Here is a tiny trained network, its code and every weight. The questions are about switching its units off for an input and a target symbol, where a switched-off unit gives its printed mean instead of its output.

import numpy as np


def w(rows, s, z=0):
    codes = np.array(rows[::2]) - 128.0
    scale = np.full(codes.shape[1], s)
    scale[-1] = z or s
    return codes * scale


def norm(h):
    return h / np.sqrt((h * h).mean(-1, keepdims=True) + 1e-5)


def f(y):
    return y / 2 * (1 + np.tanh(0.7978845608 * (y + 0.044715 * y**3)))


def softmax(a):
    e = np.exp(a - a.max(-1, keepdims=True))
    return e / e.sum(-1, keepdims=True)


def log_softmax(a):
    a = a - a.max(-1, keepdims=True)
    return a - np.log(np.exp(a).sum(-1, keepdims=True))


def net(x, mask):
    ids = ['αγδεηλμξπστψω'.index(c) for c in x.split()]
    T = len(ids)
    res = E[ids] + P[:T]
    u = 0
    for l in range(2):
        r = norm(res)
        for j in range(3):
            rows = slice(3 * j, 3 * j + 3)
            q, k, v = (r @ M[l][rows].T for M in (Q, K, V))
            z = softmax(np.where(np.tri(T) > 0, q @ k.T / 3**0.5, -1e9)) @ v
            o = O[l][rows]
            res = res + np.where(mask[u + j], z, o[:, -1]) @ o[:, :-1]
        u += 3
        y = f(norm(res) @ A[l][:, :-1].T + A[l][:, -1])
        res = res + np.where(mask[u : u + 8], y, B[l][:, -1]) @ B[l][:, :-1]
        u += 8
    return log_softmax(norm(res)[-1] @ U[:, :-1].T + U[:, -1])


Q, K, V, O, A, B = {}, {}, {}, {}, {}, {}
E = w([
[129,156,149,152,154,127,140,109,129],'α',
[144,68,160,106,2,96,127,126,157],'γ',
[160,115,150,121,155,141,117,122,95],'δ',
[160,114,151,110,162,142,117,122,97],'ε',
[97,55,84,135,184,77,102,89,63],'η',
[127,199,147,64,82,191,159,136,134],'λ',
[137,154,142,149,143,134,135,113,114],'μ',
[181,137,83,129,212,112,81,174,182],'ξ',
[59,132,180,123,96,157,186,63,39],'π',
[142,151,143,164,150,137,125,124,115],'σ',
[151,115,155,98,172,133,125,107,111],'τ',
[111,138,38,11,224,200,120,140,53],'ψ',
[67,137,197,106,165,49,128,203,83],'ω',
],0.0092)
P = w([
[141,152,254,151,208,109,69,115,93],'0',
[106,105,191,141,186,174,144,127,135],'1',
[117,88,162,155,169,169,216,156,125],'2',
[158,119,135,153,126,135,222,160,109],'3',
[166,165,134,123,91,85,148,136,74],'4',
[103,168,145,118,103,99,52,108,96],'5',
[37,115,151,131,135,149,65,122,143],'6',
[35,72,130,149,150,178,166,154,168],'7',
[106,105,107,151,126,157,212,159,135],'8',
[139,146,100,132,91,123,173,135,97],'9',
[117,165,112,119,89,110,104,115,90],'10',
],0.0065)
Q[0] = w([
[113,214,134,111,162,114,62,103,40],'L0H0',
[209,153,120,137,164,139,236,142,82],'L0H0',
[68,85,119,153,221,223,117,159,166],'L0H0',
[104,104,116,106,128,142,195,152,107],'L0H1',
[107,127,154,96,108,115,137,108,97],'L0H1',
[81,116,129,104,118,151,114,113,127],'L0H1',
[37,136,155,135,141,220,68,99,93],'L0H2',
[146,108,56,144,185,215,246,150,134],'L0H2',
[74,25,125,165,160,184,84,168,255],'L0H2',
],0.0088)
K[0] = w([
[61,102,82,137,171,196,187,162,135],'L0H0',
[56,180,129,107,154,148,23,72,114],'L0H0',
[172,197,62,120,118,95,156,118,56],'L0H0',
[77,93,117,147,133,150,151,169,149],'L0H1',
[102,163,74,111,121,96,131,172,129],'L0H1',
[80,127,173,130,125,111,100,142,140],'L0H1',
[117,95,56,112,90,84,201,233,84],'L0H2',
[116,189,126,90,90,74,1,96,91],'L0H2',
[249,186,115,150,107,81,181,121,55],'L0H2',
],0.0087)
V[0] = w([
[114,201,142,200,163,78,159,174,188],'L0H0',
[150,120,82,212,70,239,62,254,92],'L0H0',
[127,178,72,64,246,139,116,181,78],'L0H0',
[118,57,134,112,148,194,238,90,205],'L0H1',
[252,98,86,202,115,248,144,3,129],'L0H1',
[177,174,195,172,81,126,131,190,98],'L0H1',
[114,55,123,191,74,123,102,190,54],'L0H2',
[158,159,79,199,216,121,111,174,68],'L0H2',
[136,47,123,138,145,80,107,17,225],'L0H2',
],0.0042)
O[0] = w([
[184,110,164,182,117,145,66,167,124,132],'L0H0',
[180,120,121,114,184,87,253,189,161,53],'L0H0',
[109,77,136,74,147,142,87,104,195,213],'L0H0',
[124,162,152,133,145,109,16,100,119,110],'L0H1',
[69,151,217,116,205,97,122,74,168,1],'L0H1',
[100,93,69,99,135,134,166,97,163,171],'L0H1',
[196,71,184,122,114,80,219,103,122,143],'L0H2',
[158,199,85,164,167,66,162,116,115,183],'L0H2',
[59,76,103,156,138,146,74,149,180,73],'L0H2',
],0.0056,0.0039)
A[0] = w([
[180,152,76,113,137,97,95,125,252,235],'L0N0',
[178,116,53,48,94,56,47,177,205,133],'L0N1',
[123,205,125,63,53,57,96,147,122,249],'L0N2',
[75,127,72,147,131,108,77,173,118,251],'L0N3',
[138,137,215,105,14,136,165,180,156,159],'L0N4',
[199,63,251,162,34,101,121,139,191,104],'L0N5',
[191,209,199,90,112,254,119,105,145,176],'L0N6',
[170,129,194,190,200,140,140,67,175,120],'L0N7',
],0.0043,0.002)
B[0] = w([
[127,48,76,175,218,226,97,253,93,142],'L0N0',
[165,21,193,149,147,210,151,156,76,167],'L0N1',
[61,90,115,147,156,152,204,151,218,254],'L0N2',
[132,127,133,138,21,105,172,144,218,224],'L0N3',
[91,130,163,162,150,119,158,99,242,240],'L0N4',
[64,86,134,127,208,128,115,46,206,170],'L0N5',
[111,112,168,87,94,206,170,182,210,237],'L0N6',
[120,119,53,112,112,118,170,113,179,161],'L0N7',
],0.0048,0.0022)
Q[1] = w([
[229,170,69,178,209,165,30,57,178],'L1H0',
[160,144,154,123,107,210,160,18,128],'L1H0',
[124,82,115,175,136,122,134,45,106],'L1H0',
[121,59,206,105,19,79,182,138,185],'L1H1',
[52,75,135,119,96,77,127,253,85],'L1H1',
[125,220,128,82,133,143,203,184,60],'L1H1',
[176,149,101,152,228,201,76,45,154],'L1H2',
[104,91,45,78,100,162,169,77,168],'L1H2',
[199,214,130,166,121,158,63,71,133],'L1H2',
],0.0077)
K[1] = w([
[165,177,213,159,251,106,35,108,180],'L1H0',
[2,192,227,94,137,98,138,105,94],'L1H0',
[100,63,208,134,163,21,91,93,59],'L1H0',
[86,18,141,137,34,159,179,180,127],'L1H1',
[219,58,5,119,39,193,170,105,144],'L1H1',
[182,226,42,81,102,149,250,150,46],'L1H1',
[73,220,197,97,145,65,97,121,91],'L1H2',
[186,74,152,37,194,204,38,141,1],'L1H2',
[78,161,194,136,230,62,122,129,218],'L1H2',
],0.0064)
V[1] = w([
[119,126,198,201,119,21,174,40,41],'L1H0',
[99,159,220,89,137,21,118,218,210],'L1H0',
[166,86,150,74,107,36,51,160,97],'L1H0',
[4,184,230,138,254,49,98,247,77],'L1H1',
[123,207,127,105,119,206,133,89,45],'L1H1',
[251,172,66,96,195,118,139,35,161],'L1H1',
[184,85,202,101,56,112,134,37,112],'L1H2',
[216,83,208,165,169,251,119,172,127],'L1H2',
[185,65,175,27,149,146,58,162,95],'L1H2',
],0.0041)
O[1] = w([
[74,146,176,144,155,65,124,140,74,139],'L1H0',
[181,125,170,98,82,54,103,150,187,168],'L1H0',
[67,134,69,112,157,43,113,136,177,104],'L1H0',
[135,57,94,94,29,74,143,253,37,139],'L1H1',
[90,182,119,107,63,142,148,102,86,92],'L1H1',
[217,179,82,148,124,82,132,81,172,35],'L1H1',
[153,135,153,94,90,59,82,115,154,153],'L1H2',
[70,168,190,137,158,82,126,184,121,241],'L1H2',
[81,204,99,79,162,79,101,125,120,253],'L1H2',
],0.005,0.0026)
A[1] = w([
[58,32,98,152,114,156,102,161,147,81],'L1N0',
[197,116,51,179,176,99,80,177,217,252],'L1N1',
[217,101,113,116,231,156,3,173,136,26],'L1N2',
[158,116,48,136,140,110,11,141,27,174],'L1N3',
[39,29,25,187,202,14,100,96,68,18],'L1N4',
[179,116,162,54,106,124,40,91,73,117],'L1N5',
[49,132,154,96,129,115,153,217,164,251],'L1N6',
[137,53,105,204,77,229,82,136,90,128],'L1N7',
],0.005,0.0022)
B[1] = w([
[201,190,140,102,145,53,177,85,92,163],'L1N0',
[48,23,173,147,185,134,89,201,24,154],'L1N1',
[111,175,80,202,110,169,155,215,62,139],'L1N2',
[89,111,78,160,135,223,175,84,228,173],'L1N3',
[236,78,63,253,8,222,114,33,126,199],'L1N4',
[107,154,112,214,104,87,127,130,129,141],'L1N5',
[184,82,69,149,92,149,109,113,155,254],'L1N6',
[82,192,175,157,138,22,71,165,162,145],'L1N7',
],0.0055,0.0053)
U = w([
[118,202,180,228,75,121,69,195,151,49],'α',
[117,21,209,108,226,124,85,77,178,192],'γ',
[137,179,109,103,181,37,142,104,111,220],'δ',
[108,186,88,94,167,51,113,125,131,214],'ε',
[153,94,56,207,91,160,123,67,108,179],'η',
[171,133,187,83,88,238,133,162,169,2],'λ',
[211,214,181,171,127,142,158,120,112,88],'μ',
[57,108,109,194,198,155,105,217,103,152],'ξ',
[21,123,184,111,102,155,159,101,2,39],'π',
[224,136,172,161,207,104,208,139,84,92],'σ',
[17,157,59,110,95,112,23,147,178,69],'τ',
[84,94,14,22,208,155,166,106,106,128],'ψ',
[157,56,116,79,59,64,152,213,103,171],'ω',
],0.0079,0.0024)

Each question gives the input, a string of symbols that net reads in full, and the target symbol t.
The units are the heads (3 rows each of Q, K, V and O) and the neurons (one row each of A and B). Each row of codes is followed by its name. A weight is (code - 128) times the scale printed after its matrix; where a second scale follows, it is the last column's (O, A, B and U).
mask holds one flag per unit, layer by layer, with each layer's heads first. A switched-off unit (its flag False) gives its mean, the last column of its rows in O or B, instead of its output. The means were averaged over made-up inputs and are rounded, as every weight is.
A unit's drop is (log p(t) with every unit on - log p(t) with that unit switched off) / (log p(t) with every unit on - log p(t) with every unit switched off).
top k neurons: the k neurons with the biggest drops, biggest first
top k neurons in layer l: the k neurons of layer l with the biggest drops, biggest first
heads that matter: for each layer, one digit per head in row order, 1 if its drop is at least 0.15 and else 0, layers parted by /
input η τ ω λ δ λ τ τ, target δ: heads that matter	101 / 000
input ω ξ α, target ω: heads that matter	000 / 010
input λ ξ σ η ω η ε, target η: heads that matter	001 / 000
input τ γ η δ, target τ: heads that matter	101 / 000
input γ γ η γ δ, target γ: heads that matter	001 / 000
input γ ω ψ ξ ξ π η τ, target ξ: heads that matter	100 / 000
input η π δ ω π ω, target π: top 2 neurons in layer 1	L1N4, L1N3
input ξ ξ α α ω η ω ω σ ω, target σ: top 3 neurons in layer 0	L0N7, L0N4, L0N5
input δ μ τ, target δ: heads that matter	000 / 010
input ω η ω, target η: heads that matter	000 / 100
input γ π π γ ω ξ ψ μ η μ, target ψ: heads that matter	100 / 000
input λ α ε, target λ: top neuron in layer 0	L0N6
input σ ξ γ τ, target σ: top 2 neurons in layer 0	L0N7, L0N2
input μ η λ σ η ε ω η ω, target η: top 2 neurons	L1N4, L0N6
input α ψ ξ τ, target α: top 2 neurons	L0N6, L1N5
input σ λ η ψ λ α ω ξ, target ξ: top 2 neurons	L1N1, L1N7
input η ω λ λ α δ γ ω, target λ: heads that matter	001 / 110
input μ ω ω τ μ ω λ σ ε, target ω: top 3 neurons in layer 0	L0N6, L0N0, L0N5
input λ μ ψ ε ξ ξ μ μ α α, target μ: heads that matter	100 / 110
input ξ ω α γ α ω μ α, target α: heads that matter	111 / 000
input μ ω ω ω λ ω, target λ: heads that matter	011 / 110
input ξ σ μ ω τ τ γ μ, target τ: heads that matter	100 / 000
input σ η ε, target σ: top neuron	L0N7
input γ λ ω ψ ε α τ ε λ σ, target τ: top neuron	L1N4
input η δ δ γ α, target δ: top 3 neurons	L0N5, L1N6, L0N7
input ψ η η α, target ψ: top 2 neurons in layer 0	L0N7, L0N0
input ω τ α α ω, target τ: top 2 neurons in layer 1	L1N0, L1N6
